Below is a small trained network, with its code and all its weights. Each question gives an input and a target symbol and asks what happens when units are switched off, that is, made to give their printed mean instead of their output.

import numpy as np


def w(rows, s, z=0):
    codes = np.array(rows[::2]) - 128.0
    scale = np.full(codes.shape[1], s)
    scale[-1] = z or s
    return codes * scale


def f(y):
    return y / 2 * (1 + np.tanh(0.7978845608 * (y + 0.044715 * y**3)))


def softmax(a):
    e = np.exp(a - a.max(-1, keepdims=True))
    return e / e.sum(-1, keepdims=True)


def log_softmax(a):
    a = a - a.max(-1, keepdims=True)
    return a - np.log(np.exp(a).sum(-1, keepdims=True))


def net(x, mask):
    ids = ['ΓΣΦαβδεζθλμξτψ'.index(c) for c in x.split()]
    T = len(ids)
    res = E[ids] + P[:T]
    u = 0
    for l in range(3):
        r = res
        for j in range(3):
            rows = slice(4 * j, 4 * j + 4)
            q, k, v = (r @ M[l][rows].T for M in (Q, K, V))
            z = softmax(np.where(np.tri(T) > 0, q @ k.T / 4**0.5, -1e9)) @ v
            o = O[l][rows]
            res = res + np.where(mask[u + j], z, o[:, -1]) @ o[:, :-1]
        u += 3
        y = f(res @ A[l][:, :-1].T + A[l][:, -1])
        res = res + np.where(mask[u : u + 4], y, B[l][:, -1]) @ B[l][:, :-1]
        u += 4
    return log_softmax(res[-1] @ U[:, :-1].T + U[:, -1])


Q, K, V, O, A, B = {}, {}, {}, {}, {}, {}
E = w([
[95,129,114],'Γ',
[169,137,83],'Σ',
[27,195,5],'Φ',
[62,109,168],'α',
[229,148,50],'β',
[166,151,115],'δ',
[140,148,50],'ε',
[134,134,103],'ζ',
[125,121,183],'θ',
[254,129,142],'λ',
[172,166,45],'μ',
[129,135,114],'ξ',
[112,140,92],'τ',
[23,123,103],'ψ',
],0.0047)
P = w([
[100,80,125],'0',
[156,254,199],'1',
[160,85,102],'2',
[151,226,187],'3',
[138,94,104],'4',
[145,224,179],'5',
[132,97,106],'6',
[154,234,172],'7',
],0.0066)
Q[0] = w([
[139,152,85],'L0H0',
[75,108,154],'L0H0',
[174,94,180],'L0H0',
[127,163,77],'L0H0',
[131,123,252],'L0H1',
[213,126,55],'L0H1',
[228,120,184],'L0H1',
[172,127,71],'L0H1',
[143,122,130],'L0H2',
[124,127,155],'L0H2',
[196,125,126],'L0H2',
[103,130,108],'L0H2',
],0.03)
K[0] = w([
[144,176,100],'L0H0',
[51,102,162],'L0H0',
[180,37,146],'L0H0',
[137,207,95],'L0H0',
[143,35,245],'L0H1',
[233,176,58],'L0H1',
[251,79,181],'L0H1',
[182,170,71],'L0H1',
[135,106,148],'L0H2',
[102,104,170],'L0H2',
[201,57,144],'L0H2',
[118,175,90],'L0H2',
],0.023)
V[0] = w([
[117,139,198],'L0H0',
[148,109,2],'L0H0',
[114,146,238],'L0H0',
[121,135,172],'L0H0',
[129,129,130],'L0H1',
[124,120,192],'L0H1',
[132,135,82],'L0H1',
[132,141,55],'L0H1',
[156,144,167],'L0H2',
[66,80,86],'L0H2',
[80,97,64],'L0H2',
[191,177,165],'L0H2',
],0.0081)
O[0] = w([
[119,133,55,149],'L0H0',
[142,118,254,93],'L0H0',
[118,141,25,168],'L0H0',
[124,130,83,142],'L0H0',
[131,130,129,131],'L0H1',
[78,164,108,64],'L0H1',
[163,105,142,179],'L0H1',
[186,88,152,212],'L0H1',
[171,107,103,155],'L0H2',
[27,133,161,9],'L0H2',
[51,148,164,72],'L0H2',
[231,130,95,253],'L0H2',
],0.0085,0.0007)
A[0] = w([
[155,164,1,9],'L0N0',
[127,129,130,126],'L0N1',
[247,179,121,3],'L0N2',
[129,126,128,128],'L0N3',
],0.0086,0.0025)
B[0] = w([
[158,103,252,200],'L0N0',
[128,129,128,126],'L0N1',
[2,149,113,251],'L0N2',
[129,126,130,128],'L0N3',
],0.0098,0.0019)
Q[1] = w([
[76,228,208],'L1H0',
[180,2,63],'L1H0',
[117,79,185],'L1H0',
[104,214,142],'L1H0',
[227,154,117],'L1H1',
[208,132,81],'L1H1',
[169,117,74],'L1H1',
[220,125,57],'L1H1',
[226,132,216],'L1H2',
[100,125,120],'L1H2',
[87,124,106],'L1H2',
[109,126,117],'L1H2',
],0.019)
K[1] = w([
[49,73,219],'L1H0',
[207,189,49],'L1H0',
[155,169,161],'L1H0',
[70,76,162],'L1H0',
[190,50,114],'L1H1',
[142,44,136],'L1H1',
[110,68,146],'L1H1',
[132,25,143],'L1H1',
[120,7,134],'L1H2',
[120,147,123],'L1H2',
[118,178,119],'L1H2',
[124,150,124],'L1H2',
],0.02)
V[1] = w([
[80,122,106],'L1H0',
[34,116,165],'L1H0',
[174,138,254],'L1H0',
[176,137,152],'L1H0',
[154,177,133],'L1H1',
[142,153,137],'L1H1',
[118,122,123],'L1H1',
[140,152,134],'L1H1',
[104,75,130],'L1H2',
[153,185,122],'L1H2',
[151,174,128],'L1H2',
[128,124,129],'L1H2',
],0.0087)
O[1] = w([
[178,131,143,159],'L1H0',
[235,138,74,252],'L1H0',
[96,128,12,183],'L1H0',
[80,124,113,99],'L1H0',
[165,130,81,130],'L1H1',
[143,130,103,131],'L1H1',
[120,132,134,127],'L1H1',
[149,132,95,130],'L1H1',
[109,96,102,120],'L1H2',
[146,157,155,135],'L1H2',
[147,158,153,135],'L1H2',
[127,124,124,127],'L1H2',
],0.011,0.0026)
A[1] = w([
[73,72,128,116],'L1N0',
[118,39,204,177],'L1N1',
[105,6,167,2],'L1N2',
[78,86,156,77],'L1N3',
],0.013,0.0046)
B[1] = w([
[163,89,141,128],'L1N0',
[115,84,48,255],'L1N1',
[167,251,149,89],'L1N2',
[229,150,115,49],'L1N3',
],0.017,0.00092)
Q[2] = w([
[79,94,96],'L2H0',
[100,112,111],'L2H0',
[165,27,119],'L2H0',
[120,139,126],'L2H0',
[80,167,180],'L2H1',
[76,104,114],'L2H1',
[177,87,73],'L2H1',
[251,126,100],'L2H1',
[65,146,130],'L2H2',
[115,128,130],'L2H2',
[181,117,124],'L2H2',
[56,144,134],'L2H2',
],0.028)
K[2] = w([
[58,99,185],'L2H0',
[88,116,158],'L2H0',
[170,2,166],'L2H0',
[115,155,122],'L2H0',
[203,187,95],'L2H1',
[159,68,118],'L2H1',
[46,74,165],'L2H1',
[13,166,172],'L2H1',
[121,241,143],'L2H2',
[133,139,126],'L2H2',
[129,45,123],'L2H2',
[124,235,136],'L2H2',
],0.022)
V[2] = w([
[134,127,136],'L2H0',
[49,121,100],'L2H0',
[166,118,10],'L2H0',
[18,114,100],'L2H0',
[76,180,77],'L2H1',
[169,170,159],'L2H1',
[130,149,82],'L2H1',
[143,184,108],'L2H1',
[123,112,130],'L2H2',
[138,247,119],'L2H2',
[133,96,123],'L2H2',
[136,174,122],'L2H2',
],0.013)
O[2] = w([
[115,132,128,124],'L2H0',
[209,138,118,105],'L2H0',
[166,3,114,254],'L2H0',
[230,157,112,85],'L2H0',
[86,78,124,134],'L2H1',
[106,173,47,67],'L2H1',
[88,122,129,150],'L2H1',
[78,142,72,101],'L2H1',
[124,129,123,131],'L2H2',
[167,82,253,99],'L2H2',
[122,147,96,143],'L2H2',
[146,112,178,119],'L2H2',
],0.014,0.0079)
A[2] = w([
[48,117,214,180],'L2N0',
[57,221,255,145],'L2N1',
[246,241,147,72],'L2N2',
[67,88,132,1],'L2N3',
],0.0096,0.0047)
B[2] = w([
[134,191,153,240],'L2N0',
[205,145,86,253],'L2N1',
[6,115,205,164],'L2N2',
[74,131,180,199],'L2N3',
],0.023,0.0073)
U = w([
[92,164,84,149],'Γ',
[161,134,185,207],'Σ',
[229,191,128,43],'Φ',
[106,154,122,188],'α',
[70,163,170,56],'β',
[216,63,2,242],'δ',
[123,102,220,19],'ε',
[94,174,141,169],'ζ',
[75,174,75,161],'θ',
[72,47,127,3],'λ',
[223,61,201,161],'μ',
[153,175,215,80],'ξ',
[117,218,132,99],'τ',
[137,208,30,27],'ψ',
],0.0046,0.0048)

Each question gives the input, a string of symbols that net reads in full, and the target symbol t.
The units are the heads (4 rows each of Q, K, V and O) and the neurons (one row each of A and B). Each row of codes is followed by its name. A weight is (code - 128) times the scale printed after its matrix; where a second scale follows, it is the last column's (O, A, B and U).
mask holds one flag per unit, layer by layer, with each layer's heads first. A switched-off unit (its flag False) gives its mean, the last column of its rows in O or B, instead of its output. The means were averaged over made-up inputs and are rounded, as every weight is.
A unit's drop is (log p(t) with every unit on - log p(t) with that unit switched off) / (log p(t) with every unit on - log p(t) with every unit switched off).
The circuit of an input: a set's keep is (log p(t) with only the set's units on - log p(t) with every unit switched off) / (log p(t) with every unit on - log p(t) with every unit switched off). Starting from the 12 units with the biggest drops (on a tie, the unit counted first), units are removed one at a time, each time the one whose removal leaves the highest keep (on an exact tie, the one counted first), for as long as the keep stays at least 0.8.
units of the circuit, in order: the units of the circuit, biggest drop first
k most important neurons of layer l: the k neurons of layer l with the biggest drops, biggest first
heads that matter: for each layer, one digit per head in row order, 1 if its drop is at least 0.15 and else 0, layers parted by /
input β Φ ψ ψ, target ε: most important neuron of layer 0 => [L0N2]
input ψ α Γ μ Γ λ, target β: units of the circuit, in order => [L0H2, L1H0, L2H0, L2N3]
input Φ δ θ θ ζ τ, target λ: units of the circuit, in order => [L0H0, L0H2, L2H0, L1H0]
input μ Φ Φ ξ, target μ: units of the circuit, in order => [L0H0, L1H0, L2H2, L2H0]
input ψ θ δ λ Φ, target δ: heads that matter => 110 / 100 / 101
input Φ ψ Φ β β Φ α λ, target λ: units of the circuit, in order => [L1H0, L0H2, L2H0]
input Σ α Φ ψ ζ τ ε, target δ: heads that matter => 010 / 000 / 101
input α δ β, target δ: units of the circuit, in order => [L2H0, L2H2, L1H2]
input Σ Φ δ β μ δ λ, target δ: heads that matter => 110 / 000 / 100
input λ Φ Σ τ δ Φ δ θ, target ξ: heads that matter => 000 / 100 / 101
input δ Σ ε Σ δ μ θ ξ, target Φ: heads that matter => 001 / 100 / 101
input θ ξ Φ ζ β Γ λ μ, target ψ: 2 most important neurons of layer 0 => [L0N0, L0N2]
input α Φ α Φ, target τ: 2 most important neurons of layer 2 => [L2N0, L2N1]
input ξ α α λ, target θ: heads that matter => 101 / 100 / 111
input θ τ Σ ε, target ψ: most important neuron of layer 2 => [L2N1]
input λ α ψ α λ μ δ ψ, target ξ: 3 most important neurons of layer 2 => [L2N2, L2N1, L2N0]
input Φ δ Φ, target μ: heads that matter => 011 / 101 / 101
input θ ε λ λ δ ζ μ τ, target ψ: heads that matter => 111 / 100 / 110
input α Φ μ δ, target τ: 3 most important neurons of layer 2 => [L2N0, L2N1, L2N3]
input ξ μ ζ Φ Γ μ, target θ: 2 most important neurons of layer 1 => [L1N1, L1N0]
input λ Φ λ τ, target ξ: 2 most important neurons of layer 2 => [L2N2, L2N1]
input ψ θ δ δ, target β: 2 most important neurons of layer 2 => [L2N3, L2N0]
input ψ ξ Σ δ λ Γ, target β: heads that matter => 101 / 100 / 100
input δ ζ α λ, target Φ: most important neuron of layer 0 => [L0N2]
input ψ ψ ε Φ, target β: 2 most important neurons of layer 2 => [L2N3, L2N0]
input λ Φ Φ, target μ: heads that matter => 001 / 101 / 101
input λ ε Φ Σ, target ξ: 3 most important neurons of layer 2 => [L2N2, L2N1, L2N0]
input Φ ε α, target δ: most important neuron of layer 1 => [L1N1]
input δ δ α Σ, target Φ: 2 most important neurons of layer 0 => [L0N2, L0N0]
